(in the rows, 128 means zero)
Each name stands for a flat space through zero: a line, a plane or more. A row that begins with a name and a colon came from that space; any other row is followed by the name of the space it lies nearest, among the names in its block.
saboz_vagup: [141, 128, 117, 144, 134, 126, 130, 81, 125, 151, 114, 88, 115, 108, 150, 154, 85, 130, 132, 153, 156]
sarul_gido: [147, 150, 85, 139, 142, 126, 116, 144, 129, 126, 106, 151, 123, 148, 134, 102, 155, 92, 131, 132, 118]
temim_tud: [116, 117, 131, 99, 116, 113, 134, 144, 142, 139, 122, 137, 129, 139, 136, 115, 157, 119, 109, 124, 162]
saboz_vagup: [114, 111, 140, 132, 134, 125, 114, 138, 133, 118, 126, 107, 118, 132, 113, 134, 132, 134, 130, 128, 122]
ded_runu: [140, 107, 140, 136, 154, 108, 104, 138, 112, 119, 128, 142, 100, 110, 126, 136, 142, 150, 142, 131, 137]
ded_runu: [117, 116, 150, 141, 131, 140, 103, 128, 167, 114, 109, 112, 84, 139, 144, 132, 156, 133, 123, 144, 143]
saboz_vagup: [117, 111, 100, 107, 132, 107, 155, 126, 101, 146, 115, 119, 114, 128, 151, 137, 125, 101, 132, 88, 134]
ded_runu: [124, 111, 128, 126, 143, 106, 133, 126, 94, 149, 133, 127, 128, 100, 128, 146, 96, 136, 134, 137, 153]
lipem_par: [146, 157, 117, 101, 122, 126, 146, 130, 116, 139, 140, 162, 141, 133, 145, 118, 147, 128, 112, 130, 145]
lipem_par: [126, 141, 151, 127, 112, 176, 156, 104, 125, 114, 140, 120, 124, 136, 156, 125, 121, 131, 138, 91, 105]
temim_tud: [125, 129, 146, 107, 101, 127, 136, 136, 158, 128, 140, 147, 147, 136, 129, 111, 153, 137, 110, 130, 142]
temim_tud: [119, 129, 115, 157, 162, 135, 126, 172, 95, 136, 141, 113, 133, 118, 137, 103, 104, 115, 156, 170, 126]
temim_tud: [128, 125, 127, 91, 128, 123, 123, 86, 115, 125, 100, 108, 106, 148, 114, 164, 141, 124, 100, 79, 150]
saboz_vagup: [115, 114, 185, 107, 96, 149, 152, 131, 157, 130, 151, 151, 126, 120, 168, 109, 148, 154, 121, 123, 163]
temim_tud: [136, 148, 130, 134, 111, 141, 124, 94, 138, 112, 129, 138, 140, 131, 97, 157, 112, 139, 118, 107, 86]
saboz_vagup: [114, 141, 143, 120, 117, 143, 138, 140, 126, 126, 143, 156, 142, 130, 120, 130, 125, 132, 116, 125, 119]
lipem_par: [95, 116, 150, 126, 110, 109, 136, 163, 138, 136, 163, 138, 160, 109, 99, 140, 106, 152, 118, 157, 113]
lipem_par: [156, 141, 96, 97, 123, 87, 135, 128, 134, 144, 127, 144, 130, 132, 142, 126, 166, 128, 109, 136, 151]
saboz_vagup: [135, 138, 138, 118, 118, 141, 139, 132, 128, 128, 140, 144, 147, 131, 135, 106, 136, 131, 126, 127, 136]
lipem_par: [149, 136, 106, 103, 105, 103, 157, 104, 139, 160, 136, 109, 156, 120, 152, 121, 121, 129, 116, 146, 161]
lipem_par: [100, 132, 146, 137, 156, 159, 99, 180, 111, 90, 119, 172, 96, 156, 107, 119, 167, 113, 129, 101, 97]
sarul_gido: [129, 93, 151, 118, 137, 115, 121, 125, 118, 127, 130, 95, 124, 119, 124, 124, 130, 147, 139, 120, 156]
lipem_par: [171, 123, 111, 139, 132, 119, 103, 87, 147, 129, 95, 112, 128, 129, 128, 109, 136, 120, 136, 133, 156]
saboz_vagup: [126, 142, 117, 130, 130, 137, 144, 103, 101, 150, 131, 107, 150, 116, 125, 144, 75, 122, 125, 140, 139]
lipem_par: [81, 122, 133, 117, 136, 156, 121, 193, 129, 116, 113, 134, 130, 172, 117, 83, 164, 82, 118, 115, 134]
sarul_gido: [158, 124, 158, 102, 108, 137, 148, 98, 127, 128, 135, 174, 130, 116, 162, 108, 151, 147, 130, 88, 163]
sarul_gido: [111, 146, 130, 128, 141, 139, 127, 151, 111, 129, 130, 165, 113, 130, 132, 140, 130, 121, 115, 138, 130]
saboz_vagup: [148, 121, 93, 122, 120, 103, 156, 143, 106, 141, 147, 126, 187, 119, 119, 86, 114, 112, 155, 111, 105]
lipem_par: [156, 135, 128, 143, 131, 116, 125, 91, 116, 139, 137, 133, 135, 95, 125, 154, 91, 155, 134, 149, 132]
ded_runu: [147, 124, 98, 148, 119, 109, 111, 86, 140, 120, 108, 109, 148, 125, 80, 151, 98, 122, 135, 107, 83]
ded_runu: [115, 132, 175, 139, 148, 160, 106, 121, 116, 131, 125, 143, 101, 113, 138, 145, 110, 148, 115, 165, 184]
temim_tud: [133, 120, 111, 187, 158, 132, 102, 164, 123, 128, 119, 146, 132, 110, 126, 90, 106, 105, 166, 173, 118]
ded_runu: [132, 83, 169, 109, 137, 108, 125, 140, 91, 135, 148, 134, 161, 97, 107, 103, 115, 157, 145, 117, 175]
saboz_vagup: [126, 153, 133, 112, 131, 153, 132, 125, 116, 121, 128, 129, 126, 149, 130, 128, 140, 124, 113, 118, 133]
temim_tud: [109, 94, 139, 125, 85, 119, 152, 101, 176, 138, 108, 155, 105, 117, 162, 141, 130, 117, 124, 85, 131]
ded_runu: [130, 106, 169, 130, 143, 143, 108, 117, 94, 127, 127, 138, 153, 109, 95, 114, 96, 143, 137, 121, 169]
temim_tud: [102, 144, 151, 103, 135, 168, 151, 125, 73, 129, 150, 99, 155, 138, 111, 138, 91, 130, 119, 105, 132]
ded_runu: [115, 147, 137, 129, 111, 136, 138, 101, 145, 151, 134, 117, 131, 116, 136, 163, 91, 140, 101, 170, 151]
sarul_gido: [134, 122, 160, 108, 129, 144, 124, 105, 114, 132, 123, 130, 136, 126, 126, 121, 124, 139, 118, 118, 180]
temim_tud: [112, 140, 144, 135, 104, 149, 159, 136, 147, 129, 161, 116, 138, 123, 153, 128, 114, 142, 133, 144, 99]
ded_runu: [123, 151, 97, 138, 140, 130, 129, 158, 139, 140, 120, 127, 109, 143, 162, 112, 147, 100, 123, 171, 138]
ded_runu: [126, 101, 131, 98, 112, 96, 160, 130, 116, 122, 151, 126, 123, 119, 136, 145, 146, 148, 140, 69, 94]
sarul_gido: [135, 136, 127, 122, 153, 132, 127, 151, 96, 132, 131, 156, 115, 126, 148, 111, 145, 124, 132, 135, 154]
saboz_vagup: [133, 154, 116, 130, 145, 138, 108, 120, 124, 122, 105, 153, 93, 143, 131, 150, 146, 117, 108, 131, 134]
ded_runu: [111, 149, 132, 132, 115, 178, 137, 93, 123, 118, 110, 124, 135, 149, 115, 142, 98, 103, 118, 87, 105]
sarul_gido: [115, 152, 135, 124, 110, 142, 152, 131, 122, 132, 145, 189, 131, 118, 138, 147, 116, 131, 115, 118, 107]
lipem_par: [91, 123, 149, 114, 120, 119, 129, 185, 134, 113, 155, 163, 130, 136, 104, 134, 156, 141, 114, 125, 96]
lipem_par: [91, 103, 156, 111, 130, 99, 114, 164, 124, 124, 146, 131, 130, 121, 83, 157, 131, 155, 108, 137, 128]
sarul_gido: [142, 150, 73, 142, 93, 111, 145, 116, 200, 140, 116, 102, 129, 146, 161, 119, 146, 102, 122, 158, 95]
temim_tud: [121, 100, 139, 130, 114, 117, 134, 151, 157, 140, 124, 156, 127, 117, 158, 91, 146, 118, 136, 136, 160]
temim_tud: [114, 93, 113, 123, 131, 99, 143, 120, 104, 147, 109, 148, 109, 107, 140, 148, 110, 108, 137, 85, 137]
sarul_gido: [149, 118, 145, 133, 121, 137, 125, 101, 123, 110, 136, 115, 149, 122, 107, 121, 116, 147, 147, 98, 107]
saboz_vagup: [126, 112, 99, 114, 156, 109, 120, 136, 99, 137, 92, 135, 94, 139, 141, 125, 151, 92, 128, 99, 159]
sarul_gido: [127, 103, 130, 139, 145, 114, 109, 136, 142, 121, 128, 47, 110, 133, 129, 126, 137, 142, 144, 158, 133]
sarul_gido: [162, 111, 130, 117, 122, 129, 110, 85, 133, 121, 98, 115, 155, 139, 103, 96, 135, 118, 133, 90, 159]
[77, 126, 131, 121, 110, 154, 155, 130, 166, 145, 111, 84, 84, 151, 186, 141, 133, 99, 107, 138, 152]
ded_runu
[108, 162, 98, 131, 166, 156, 150, 156, 73, 129, 120, 161, 65, 142, 184, 148, 140, 91, 132, 107, 108]
ded_runu
[125, 122, 174, 123, 138, 135, 112, 155, 139, 131, 144, 143, 112, 117, 151, 111, 154, 160, 119, 181, 189]
ded_runu
[130, 140, 131, 119, 97, 130, 175, 103, 129, 162, 144, 173, 140, 97, 175, 137, 95, 130, 121, 130, 150]
saboz_vagup
[129, 124, 130, 121, 138, 135, 130, 106, 118, 139, 112, 104, 106, 129, 152, 136, 123, 122, 124, 126, 167]
saboz_vagup
[99, 136, 161, 93, 129, 135, 124, 173, 109, 118, 149, 171, 142, 143, 97, 126, 155, 140, 98, 122, 140]
lipem_par
[95, 140, 142, 115, 153, 141, 126, 156, 88, 151, 131, 141, 125, 124, 127, 140, 106, 121, 102, 166, 183]
sarul_gido
[139, 161, 107, 134, 128, 139, 130, 133, 126, 130, 130, 144, 145, 137, 125, 118, 126, 115, 122, 146, 116]
ded_runu
[161, 133, 103, 141, 159, 91, 107, 156, 100, 139, 138, 154, 145, 105, 116, 108, 130, 135, 143, 173, 142]
ded_runu
[156, 151, 72, 137, 115, 109, 159, 143, 128, 135, 135, 188, 145, 123, 156, 102, 142, 99, 148, 110, 78]
sarul_gido
[127, 55, 172, 101, 110, 92, 129, 103, 149, 125, 127, 93, 113, 110, 132, 134, 146, 164, 138, 84, 163]
sarul_gido
[129, 130, 119, 115, 99, 117, 142, 110, 180, 147, 116, 114, 117, 136, 166, 127, 148, 121, 107, 148, 159]
sarul_gido
[148, 150, 116, 125, 141, 141, 113, 131, 120, 114, 123, 121, 136, 151, 115, 108, 149, 121, 127, 129, 124]
saboz_vagup
[138, 130, 116, 109, 136, 106, 127, 125, 117, 130, 128, 118, 118, 132, 127, 143, 145, 135, 120, 124, 135]
temim_tud
[105, 122, 130, 138, 135, 149, 129, 141, 136, 133, 115, 99, 111, 140, 150, 115, 126, 106, 131, 142, 145]
temim_tud
[130, 131, 143, 110, 145, 159, 96, 95, 108, 115, 89, 108, 125, 159, 93, 128, 133, 113, 107, 96, 170]
temim_tud
[136, 137, 134, 116, 110, 132, 108, 101, 150, 114, 108, 151, 141, 145, 90, 136, 142, 127, 102, 104, 126]
temim_tud
[134, 106, 127, 142, 127, 116, 94, 134, 161, 122, 105, 119, 141, 136, 99, 99, 141, 117, 130, 143, 143]
lipem_par
[135, 129, 123, 132, 114, 126, 136, 117, 133, 122, 131, 145, 141, 125, 119, 129, 123, 127, 134, 104, 98]
sarul_gido
[125, 135, 138, 139, 141, 152, 110, 138, 136, 112, 114, 136, 101, 143, 138, 118, 151, 120, 129, 131, 131]
ded_runu
[143, 127, 148, 135, 102, 144, 116, 84, 182, 105, 119, 92, 118, 142, 125, 136, 143, 148, 125, 117, 110]
sarul_gido
[112, 120, 136, 116, 107, 117, 145, 127, 141, 136, 132, 156, 121, 119, 138, 146, 129, 132, 116, 113, 127]
sarul_gido
[105, 129, 117, 90, 103, 107, 150, 119, 127, 137, 126, 145, 137, 138, 108, 164, 129, 120, 95, 87, 116]
temim_tud
[133, 140, 96, 117, 129, 108, 158, 125, 88, 148, 143, 138, 154, 113, 124, 143, 96, 120, 132, 115, 109]
ded_runu

Each name stands for a flat space through zero: a line, a plane or more. A row that begins with a name and a colon came from that space; any other row is followed by the name of the space it lies nearest, among the names in its block.
lolakvez: [154, 167, 119, 163, 134, 87, 106, 143, 126, 102, 83, 118, 141, 167, 112, 117, 128, 158, 116, 107, 139]
lurobuga: [143, 106, 167, 144, 135, 132, 138, 118, 148, 128, 138, 107, 103, 131, 104, 120, 136, 138, 105, 126, 126]
kopavade: [138, 130, 165, 137, 137, 127, 123, 149, 123, 128, 94, 146, 103, 137, 66, 133, 92, 133, 141, 112, 151]
lurobuga: [113, 95, 124, 99, 136, 138, 137, 109, 141, 125, 165, 158, 138, 111, 111, 144, 117, 92, 141, 123, 106]
kopavade: [120, 139, 136, 135, 135, 147, 114, 120, 104, 127, 138, 87, 110, 117, 138, 118, 146, 133, 128, 126, 135]
kopavade: [128, 134, 120, 83, 143, 209, 189, 196, 90, 187, 115, 142, 141, 76, 136, 125, 96, 108, 163, 121, 140]
melmufe: [118, 155, 128, 138, 134, 139, 126, 160, 100, 149, 114, 130, 130, 135, 117, 136, 136, 134, 156, 143, 164]
melmufe: [141, 127, 133, 129, 135, 122, 117, 130, 130, 115, 110, 125, 133, 136, 113, 128, 120, 131, 124, 112, 133]
melmufe: [121, 118, 134, 133, 97, 129, 147, 142, 144, 167, 121, 164, 121, 127, 146, 128, 112, 139, 127, 167, 145]
lurobuga: [137, 97, 142, 134, 117, 145, 160, 132, 159, 161, 145, 141, 133, 122, 137, 119, 127, 132, 109, 149, 129]
puzgipen: [114, 124, 136, 135, 97, 108, 181, 141, 156, 164, 145, 174, 100, 132, 131, 138, 124, 136, 127, 175, 111]
kopavade: [146, 116, 156, 143, 130, 156, 135, 144, 132, 151, 113, 123, 121, 120, 113, 106, 105, 141, 115, 121, 149]
puzgipen: [126, 117, 125, 108, 144, 139, 135, 131, 126, 124, 138, 136, 141, 121, 112, 141, 128, 108, 142, 117, 122]
puzgipen: [148, 98, 144, 127, 148, 118, 125, 112, 154, 107, 138, 114, 143, 144, 104, 139, 150, 123, 113, 116, 123]
puzgipen: [80, 159, 100, 160, 99, 116, 141, 106, 123, 152, 193, 152, 104, 119, 156, 107, 133, 128, 135, 165, 96]
lurobuga: [119, 164, 122, 122, 122, 128, 137, 146, 96, 131, 112, 99, 101, 122, 155, 133, 148, 142, 138, 139, 128]
puzgipen: [142, 157, 106, 160, 140, 123, 163, 159, 133, 147, 137, 135, 158, 144, 122, 110, 138, 141, 124, 126, 119]
melmufe: [104, 116, 139, 112, 134, 132, 79, 110, 106, 116, 131, 115, 126, 132, 124, 160, 155, 112, 157, 145, 167]
lurobuga: [141, 80, 137, 95, 117, 156, 142, 122, 154, 139, 121, 157, 136, 99, 135, 119, 79, 112, 113, 114, 117]
lolakvez: [136, 104, 156, 123, 132, 145, 121, 138, 134, 139, 110, 146, 126, 126, 96, 133, 101, 123, 135, 124, 156]
lolakvez: [113, 132, 146, 140, 137, 154, 100, 121, 104, 132, 136, 124, 109, 115, 99, 115, 106, 121, 144, 115, 148]
kopavade: [152, 121, 157, 109, 159, 156, 175, 147, 122, 125, 131, 81, 105, 109, 110, 132, 150, 127, 118, 104, 105]
lolakvez: [121, 133, 149, 130, 131, 124, 83, 91, 109, 88, 124, 96, 83, 116, 111, 115, 108, 127, 121, 95, 116]
lurobuga: [142, 132, 129, 150, 136, 112, 96, 119, 134, 106, 112, 126, 142, 148, 106, 116, 117, 136, 118, 106, 138]
kopavade: [127, 141, 136, 146, 133, 149, 109, 126, 108, 132, 128, 98, 117, 120, 131, 106, 128, 138, 124, 120, 143]
kopavade: [154, 161, 111, 177, 119, 94, 147, 139, 149, 128, 117, 123, 138, 156, 140, 94, 132, 166, 92, 124, 109]
puzgipen: [129, 106, 190, 165, 106, 130, 116, 115, 147, 148, 121, 127, 70, 133, 101, 111, 107, 154, 106, 150, 156]
puzgipen: [140, 124, 103, 115, 119, 89, 126, 112, 149, 100, 121, 111, 150, 148, 173, 145, 168, 136, 107, 138, 109]
lolakvez: [114, 143, 123, 138, 123, 137, 106, 118, 109, 127, 133, 120, 117, 119, 134, 112, 117, 129, 132, 123, 131]
lolakvez: [136, 161, 96, 119, 125, 107, 155, 165, 121, 130, 99, 146, 149, 140, 142, 140, 130, 135, 139, 130, 119]
kopavade: [127, 131, 92, 96, 129, 122, 173, 140, 134, 130, 145, 137, 152, 120, 161, 145, 151, 114, 132, 136, 90]
melmufe: [143, 113, 151, 131, 126, 136, 120, 126, 135, 128, 110, 114, 118, 128, 124, 121, 121, 139, 113, 124, 142]
lurobuga: [125, 156, 111, 122, 131, 120, 136, 158, 109, 134, 107, 132, 140, 139, 134, 146, 143, 132, 150, 139, 143]
lurobuga: [141, 108, 143, 104, 115, 148, 142, 152, 133, 150, 91, 142, 125, 115, 139, 134, 103, 132, 126, 136, 149]
lolakvez: [117, 123, 131, 153, 130, 144, 114, 97, 128, 131, 173, 99, 121, 118, 140, 103, 146, 129, 113, 130, 120]
kopavade: [141, 136, 134, 116, 160, 143, 132, 137, 109, 107, 122, 106, 127, 118, 96, 127, 122, 117, 134, 86, 115]
melmufe: [136, 136, 137, 127, 138, 185, 156, 152, 104, 158, 130, 95, 115, 92, 142, 97, 118, 134, 122, 114, 128]
puzgipen: [120, 103, 147, 79, 115, 146, 127, 137, 119, 135, 98, 146, 107, 106, 131, 157, 103, 113, 148, 137, 146]
melmufe: [99, 138, 126, 143, 105, 118, 130, 125, 126, 153, 150, 139, 112, 135, 151, 138, 153, 136, 140, 179, 142]
lolakvez: [90, 160, 106, 105, 96, 107, 76, 109, 89, 103, 99, 139, 95, 116, 159, 140, 100, 123, 154, 132, 130]
kopavade: [118, 95, 138, 76, 133, 160, 152, 143, 125, 146, 131, 152, 130, 101, 122, 159, 118, 97, 154, 136, 133]
melmufe: [123, 145, 119, 127, 98, 149, 80, 130, 99, 135, 78, 134, 119, 107, 161, 96, 66, 141, 128, 116, 158]
puzgipen: [109, 146, 110, 109, 114, 158, 132, 153, 96, 159, 115, 141, 130, 104, 159, 128, 112, 123, 154, 144, 148]
lurobuga: [174, 160, 124, 138, 141, 114, 139, 170, 122, 115, 61, 106, 144, 148, 122, 116, 120, 159, 111, 96, 135]
melmufe: [155, 116, 140, 133, 141, 114, 140, 126, 151, 110, 122, 121, 132, 140, 105, 125, 129, 133, 106, 106, 110]
lolakvez: [143, 132, 115, 165, 134, 98, 138, 126, 157, 129, 149, 115, 163, 167, 138, 127, 184, 147, 107, 150, 129]
melmufe: [148, 125, 150, 145, 128, 144, 140, 127, 133, 134, 124, 93, 106, 118, 135, 100, 127, 148, 97, 118, 121]
lurobuga: [123, 100, 172, 154, 113, 133, 108, 121, 144, 154, 127, 129, 108, 142, 116, 132, 137, 144, 123, 167, 178]
puzgipen: [132, 137, 129, 168, 104, 116, 135, 130, 145, 154, 130, 117, 124, 146, 163, 110, 152, 162, 103, 166, 142]
lolakvez: [98, 160, 116, 147, 137, 128, 107, 115, 96, 122, 162, 112, 116, 127, 122, 124, 149, 122, 149, 131, 126]
[144, 85, 148, 85, 140, 127, 107, 112, 140, 96, 105, 113, 134, 128, 121, 160, 136, 113, 124, 113, 136]
puzgipen
[125, 144, 111, 134, 114, 126, 151, 145, 129, 150, 128, 139, 134, 128, 154, 123, 132, 138, 128, 148, 125]
kopavade
[154, 73, 165, 98, 142, 174, 127, 107, 140, 120, 127, 87, 117, 94, 131, 116, 117, 118, 98, 98, 123]
melmufe
[118, 128, 105, 106, 149, 173, 139, 152, 104, 154, 146, 133, 169, 108, 135, 134, 136, 103, 159, 128, 144]
puzgipen
[124, 124, 129, 104, 124, 121, 134, 142, 126, 129, 109, 151, 128, 130, 120, 154, 120, 119, 146, 136, 136]
lolakvez
[131, 130, 125, 105, 157, 122, 139, 123, 121, 95, 140, 122, 126, 123, 94, 144, 131, 105, 139, 93, 93]
lurobuga
[129, 162, 91, 146, 120, 100, 138, 154, 128, 139, 116, 143, 163, 156, 152, 133, 151, 144, 135, 151, 137]
lolakvez
[87, 112, 91, 94, 105, 111, 96, 81, 130, 108, 162, 160, 139, 115, 164, 148, 124, 94, 145, 142, 106]
melmufe
[152, 94, 187, 149, 126, 137, 153, 137, 159, 155, 122, 104, 100, 141, 114, 130, 154, 155, 100, 158, 156]
melmufe
[126, 140, 95, 110, 152, 134, 140, 115, 116, 101, 159, 114, 145, 110, 130, 120, 131, 104, 130, 88, 76]
melmufe
[120, 141, 105, 113, 125, 124, 106, 122, 112, 111, 117, 136, 137, 121, 138, 128, 110, 118, 139, 112, 123]
lurobuga
[102, 146, 132, 151, 139, 126, 96, 109, 105, 120, 158, 113, 114, 134, 108, 128, 148, 123, 147, 132, 139]
lolakvez
[111, 163, 105, 129, 139, 139, 111, 126, 89, 118, 139, 105, 128, 117, 139, 118, 136, 122, 145, 113, 122]
melmufe
[116, 128, 116, 101, 136, 132, 165, 137, 124, 134, 153, 133, 128, 116, 133, 150, 149, 110, 144, 137, 103]
lolakvez
[131, 120, 134, 151, 136, 168, 139, 143, 129, 167, 146, 134, 147, 118, 120, 103, 118, 129, 128, 132, 151]
lolakvez
[145, 112, 124, 109, 117, 143, 163, 176, 143, 170, 93, 167, 161, 130, 141, 141, 114, 132, 135, 152, 158]
lurobuga
[125, 135, 141, 147, 111, 110, 95, 127, 127, 129, 99, 132, 116, 148, 127, 131, 124, 147, 129, 146, 163]
melmufe
[100, 158, 128, 141, 127, 132, 104, 143, 92, 145, 125, 122, 120, 138, 128, 143, 153, 133, 163, 159, 173]
melmufe
[115, 142, 127, 157, 134, 137, 110, 132, 115, 144, 142, 131, 138, 137, 114, 119, 134, 131, 143, 138, 156]
lolakvez
[117, 140, 148, 133, 125, 123, 89, 111, 105, 108, 114, 100, 91, 128, 122, 130, 130, 136, 132, 125, 143]
lurobuga
[133, 93, 134, 97, 119, 124, 106, 138, 144, 129, 87, 183, 154, 136, 108, 157, 90, 112, 147, 132, 164]
melmufe
[130, 111, 108, 108, 100, 147, 151, 123, 144, 145, 128, 160, 132, 94, 167, 100, 74, 121, 109, 119, 96]
melmufe
[130, 123, 121, 133, 123, 149, 130, 125, 128, 143, 139, 113, 138, 117, 157, 110, 134, 133, 115, 133, 130]
kopavade
